Small tables with named rows and columns. After each table, cells are looked up by row and column.

mir.tsv
	loveko	vezi	fivobug	silesan	dagugat	limava	datide	vigu	dar
fek	14335	2690	33663	33250	20243	13161	13332	15090	12829
gokala	16229	15849	14731	9466	21936	50566	16417	25576	7321
lefa	15924	7799	26241	21684	23832	43211	15248	23910	7369
mav	15342	51044	-43710	-40909	-3180	9988	19317	11023	22582
bosaga	15999	11509	20576	15887	23449	47421	16002	25217	7030
susata	13119	46999	-38427	-29151	-11876	-37681	16772	-3603	32389
kinil	12166	40702	-29250	-16616	-13434	-59200	14571	-9873	36102
vaz	15808	49282	-38772	-39622	2395	32403	20169	17892	17772
lekiko	14652	2568	34627	32698	21597	20852	13522	17612	10686
zok	14221	50950	-43707	-37668	-8376	-13708	18109	3672	27769
nemoli	14903	3203	33343	30373	23000	29036	13427	19892	9440
mivo	16536	44722	-30676	-34789	8544	50830	20382	24632	12461
tadeva	15338	5332	31181	27148	23982	36572	14668	21984	7953

lefa, loveko: 15924
nemoli, limava: 29036
bosaga, dar: 7030
fek, fivobug: 33663
susata, silesan: -29151
mav, silesan: -40909
tadeva, loveko: 15338
mivo, dar: 12461
mav, vigu: 11023
fek, vigu: 15090
gokala, vezi: 15849
tadeva, fivobug: 31181
nemoli, dar: 9440
lefa, vigu: 23910
gokala, dar: 7321
susata, dagugat: -11876
bosaga, dagugat: 23449
fek, limava: 13161
zok, datide: 18109
lekiko, vigu: 17612
Row with the largest loveko: mivo

Table morefi
|  | bokag | nesi | pudeni | dotena |
|---|---|---|---|---|
| loger | 152 | 116 | 37 | 105 |
| guzodu | 69 | 178 | 49 | 80 |
| biba | 123 | 36 | 81 | 111 |
| kip | 142 | 206 | 155 | 119 |
| pirage | 108 | 123 | 91 | 105 |
| duv | 161 | 73 | 57 | 116 |

dotena of pirage: 105
bokag of pirage: 108
nesi of loger: 116
dotena of loger: 105
dotena of duv: 116
nesi of guzodu: 178
bokag of loger: 152
dotena of biba: 111
nesi of biba: 36
pudeni of pirage: 91
pudeni of duv: 57
bokag of duv: 161
bokag of biba: 123
nesi of pirage: 123
dotena of kip: 119
bokag of kip: 142

tak:
|  | bev | zifa | fus | nubufe | tobef | toge | fil |
|---|---|---|---|---|---|---|---|
| fol | 0.2 | 0.1 | 0.0 | 0.0 | 0.4 | 0.5 | 0.2 |
| satir | 0.3 | 0.3 | -0.2 | 0.2 | 0.7 | 0.4 | 0.4 |
| dorur | -0.2 | -0.2 | 0.2 | -0.1 | 0.5 | 0.0 | 0.2 |
| gapeb | 0.1 | 0.5 | -0.2 | 0.2 | 0.3 | 0.0 | 0.3 |
| ziluvi | 0.1 | 0.5 | 0.1 | 0.2 | 0.2 | 0.3 | -0.2 |
| fem | -0.1 | 0.5 | -0.4 | 0.0 | -0.1 | -0.2 | 0.2 |
| votoge | 0.1 | 0.4 | 0.4 | -0.1 | 0.7 | -0.1 | -0.2 |
| mube | -0.6 | 0.1 | 0.2 | 0.4 | 0.2 | 0.0 | -0.4 |
| raborek | 0.3 | 0.3 | 0.3 | -0.1 | 0.0 | 0.2 | -0.1 |
| ripi | 0.6 | 0.3 | 0.2 | -0.1 | 0.2 | 0.0 | -0.1 |
| nekerom | 0.0 | 0.5 | -0.3 | 0.1 | 0.1 | -0.2 | 0.3 |
| kanumi | -0.6 | 0.3 | 0.4 | 0.1 | 0.4 | -0.1 | -0.7 |
| turego | -0.1 | 0.5 | 0.6 | -0.3 | -0.2 | 0.6 | -0.1 |

raborek, zifa -> 0.3
turego, fil -> -0.1
raborek, fil -> -0.1
mube, toge -> 0.0
fem, tobef -> -0.1
kanumi, fil -> -0.7
satir, toge -> 0.4
dorur, zifa -> -0.2
raborek, fus -> 0.3
votoge, tobef -> 0.7
ripi, zifa -> 0.3
turego, toge -> 0.6
ziluvi, toge -> 0.3

Table kigo
         milirub  ril  som  vofomi  zelesiz  mil  giluti  gogebal
gime         156  124  118     148       79  100      87       88
vazimig       92  152  129     151      119  151     129      129
pomula       213  175  150     108       94  187     123      114
kor          159  160  176      36       73  165     159      172
nunizok      168  176  152     127       62  160      94       96
sugo          87  236  137      97      218  182      36       84

sugo, ril => 236
nunizok, zelesiz => 62
kor, som => 176
pomula, giluti => 123
nunizok, giluti => 94
pomula, mil => 187
gime, giluti => 87
pomula, vofomi => 108
nunizok, vofomi => 127
gime, gogebal => 88
Row with the largest milirub: pomula

Table mil
         kab   tani    mig
roz    0.205  0.886  0.431
mapel  0.722  0.197  0.139
puf    0.429  0.352  0.206

kab of mapel is 0.722
tani of puf is 0.352
mig of puf is 0.206
mig of roz is 0.431
kab of puf is 0.429
kab of roz is 0.205
tani of roz is 0.886
tani of mapel is 0.197
mig of mapel is 0.139

Table fip
	vaz	tib	lumib	noso	bigeten	pum
safon	169	172	176	130	166	175
tevaf	241	216	231	197	254	134
suz	149	146	156	181	161	191
git	141	145	105	133	192	171
poti	197	120	156	124	68	189
vog	199	153	128	183	149	148
dul	175	225	209	172	195	128
res	118	124	199	157	40	214
mopelap	166	173	131	172	174	162
viv	224	225	200	169	227	191
sez	123	217	172	197	180	161
liseb	176	224	187	157	214	140
ber	98	149	146	130	75	186
vune	152	190	166	118	156	177

suz, noso: 181
poti, bigeten: 68
vune, vaz: 152
res, tib: 124
dul, pum: 128
tevaf, pum: 134
sez, pum: 161
mopelap, vaz: 166
suz, pum: 191
vune, lumib: 166
sez, tib: 217
vog, pum: 148

donaf =
         lebaza  ner  duvap
sudiri      221  165    193
rudenud      55   80     59
vadeko      156  186    209
riti        211  175    196
san         104  112    138

duvap of riti is 196
ner of riti is 175
duvap of vadeko is 209
duvap of rudenud is 59
lebaza of vadeko is 156
ner of sudiri is 165
lebaza of riti is 211
lebaza of san is 104
ner of san is 112
ner of rudenud is 80
lebaza of sudiri is 221
lebaza of rudenud is 55
ner of vadeko is 186
duvap of sudiri is 193
duvap of san is 138

Table nuli
         gavifi   dut
lubun     -96.5  64.0
sab       -71.3  76.0
zon       -65.7  79.3
tubate    -88.0  72.2
didan     -82.5  73.9
gatuvas   -82.3  73.9
nupuvi    -91.5  67.7
debofi    -82.5  73.9
vivir     -76.4  73.9

What is the gavifi of nupuvi in nuli? -91.5
What is the gavifi of gatuvas in nuli? -82.3
What is the dut of vivir in nuli? 73.9
What is the dut of sab in nuli? 76.0
What is the dut of zon in nuli? 79.3
What is the gavifi of didan in nuli? -82.5
What is the dut of tubate in nuli? 72.2
What is the gavifi of vivir in nuli? -76.4
What is the gavifi of lubun in nuli? -96.5
What is the dut of lubun in nuli? 64.0
What is the gavifi of tubate in nuli? -88.0
What is the dut of gatuvas in nuli? 73.9
What is the gavifi of zon in nuli? -65.7
What is the dut of nupuvi in nuli? 67.7
What is the dut of debofi in nuli? 73.9

nek =
	goz	dipivu	sigu	lapifu	dazesi	gab
vavora	2.46	-1.86	1.65	-2.37	-0.56	-0.53
duvav	-1.25	2.85	0.06	-0.77	1.73	-3.87
vorogo	6.05	0.74	0.15	2.83	0.96	2.13
kugibol	3.30	0.53	-0.18	-1.94	1.10	-0.16
babi	0.40	-0.55	5.76	4.29	-1.51	-5.07
kos	1.54	-1.62	2.04	4.98	-1.57	1.65
lonezi	2.67	1.88	2.01	-0.57	2.17	-0.65
funi	1.35	-0.93	-2.13	0.94	0.55	0.37
kip	-0.15	0.27	0.12	-0.79	0.83	-0.10
kul	3.35	0.75	-1.09	-1.36	2.24	1.13
rukezez	3.70	-1.50	-1.13	0.86	2.58	3.35
zel	1.21	1.43	-1.29	-0.07	-0.91	0.50
sepop	1.96	3.57	3.07	1.14	1.53	6.85

zel, goz: 1.21
duvav, goz: -1.25
lonezi, gab: -0.65
kos, gab: 1.65
kip, dazesi: 0.83
funi, sigu: -2.13
kugibol, goz: 3.30
rukezez, lapifu: 0.86
zel, dazesi: -0.91
kip, lapifu: -0.79
vorogo, sigu: 0.15
rukezez, dazesi: 2.58
duvav, lapifu: -0.77
zel, gab: 0.50
kul, gab: 1.13
zel, sigu: -1.29
duvav, gab: -3.87
rukezez, sigu: -1.13
babi, goz: 0.40
Which row has the largest dazesi? rukezez

